Here is a tiny trained network, its code and every weight. The questions are about switching its units off for an input and a class, where a switched-off unit gives its printed mean instead of its output.

import numpy as np


def w(rows, s, z=0):
    codes = np.array(rows[::2]) - 128.0
    scale = np.full(codes.shape[1], s)
    scale[-1] = z or s
    return codes * scale


def f(y):
    return y / 2 * (1 + np.tanh(0.7978845608 * (y + 0.044715 * y**3)))


def log_softmax(a):
    a = a - a.max(-1, keepdims=True)
    return a - np.log(np.exp(a).sum(-1, keepdims=True))


def net(x, mask):
    res = np.array(x, float).reshape(1, 6) / 4 @ E
    y = f(res @ A[0][:, :-1].T + A[0][:, -1])
    res = res + np.where(mask, y, B[0][:, -1]) @ B[0][:, :-1]
    return log_softmax(res[-1] @ U[:, :-1].T + U[:, -1])


A, B = {}, {}
E = w([
[47,179,30,147,71,139],'x0',
[128,113,128,139,127,127],'x1',
[163,112,110,97,95,8],'x2',
[212,78,75,109,166,161],'x3',
[123,193,128,89,137,129],'x4',
[162,103,113,189,134,110],'x5',
],0.012)
A[0] = w([
[85,119,117,88,163,125,124],'n0',
[99,112,154,134,97,70,104],'n1',
[172,126,140,162,148,105,134],'n2',
[122,107,144,135,148,189,253],'n3',
[61,141,132,174,78,160,159],'n4',
[112,106,67,96,74,101,108],'n5',
[182,95,34,86,115,208,51],'n6',
[168,80,137,48,153,66,100],'n7',
[138,129,249,141,170,126,179],'n8',
[149,160,111,126,66,54,249],'n9',
[60,185,121,155,111,104,63],'n10',
[215,103,135,78,136,142,80],'n11',
[87,162,127,175,127,142,99],'n12',
[90,134,174,132,88,35,123],'n13',
],0.012,0.0042)
B[0] = w([
[123,172,176,168,150,151,144],'n0',
[161,142,101,106,70,179,175],'n1',
[84,115,94,102,137,134,170],'n2',
[151,153,160,142,102,152,211],'n3',
[97,128,220,144,152,67,216],'n4',
[188,193,124,145,109,191,180],'n5',
[188,160,79,131,44,171,201],'n6',
[74,46,193,156,223,94,219],'n7',
[218,179,54,125,30,254,251],'n8',
[181,114,133,84,131,156,231],'n9',
[125,123,127,167,160,108,206],'n10',
[95,60,160,116,171,66,206],'n11',
[120,89,147,164,226,64,177],'n12',
[135,139,54,135,71,222,219],'n13',
],0.008,0.011)
U = w([
[148,180,146,161,105,161,154],'0',
[173,120,117,62,121,156,239],'1',
[53,99,191,107,187,5,2],'2',
],0.013,0.00082)

Each question gives the input, the list of numbers given to net, and the class t.
The units are the neurons (one row each of A and B). Each row of codes is followed by its name. A weight is (code - 128) times the scale printed after its matrix; where a second scale follows, it is the last column's (A, B and U).
mask holds one flag per neuron, in row order. A switched-off neuron (its flag False) gives its mean, the last column of its row in B, instead of its output. The means were averaged over made-up inputs and are rounded, as every weight is.
A unit's drop is (log p(t) with every unit on - log p(t) with that unit switched off) / (log p(t) with every unit on - log p(t) with every unit switched off).
The circuit of an input: a set's keep is (log p(t) with only the set's units on - log p(t) with every unit switched off) / (log p(t) with every unit on - log p(t) with every unit switched off). Starting from the 12 units with the biggest drops (on a tie, the unit counted first), units are removed one at a time, each time the one whose removal leaves the highest keep (on an exact tie, the one counted first), for as long as the keep stays at least 0.8.
units of the circuit, in order: the units of the circuit, biggest drop first
k most important neurons: the k neurons with the biggest drops, biggest first
drop of u: that unit's drop, to one decimal
input [-3,-1,8,3,-2,5], class 2: units of the circuit, in order : [n7]
input [4,1,-2,0,2,-3], class 2: units of the circuit, in order : [n8, n13]
input [-8,8,1,7,1,-4], class 2: 3 most important neurons : [n7, n11, n13]
input [6,-8,-2,6,7,-8], class 0: 2 most important neurons : [n0, n9]
input [4,-6,0,-4,2,-5], class 2: 2 most important neurons : [n8, n4]
input [-7,5,4,3,-4,-4], class 2: 2 most important neurons : [n7, n11]
input [-3,-8,7,-8,5,-2], class 1: drop of n9 : 0.5
input [-6,-4,7,-8,6,2], class 1: drop of n9 : 0.1
input [3,2,-4,-4,-2,-1], class 2: drop of n5 : 0.0
input [-4,1,5,2,7,-2], class 2: drop of n7 : 0.4
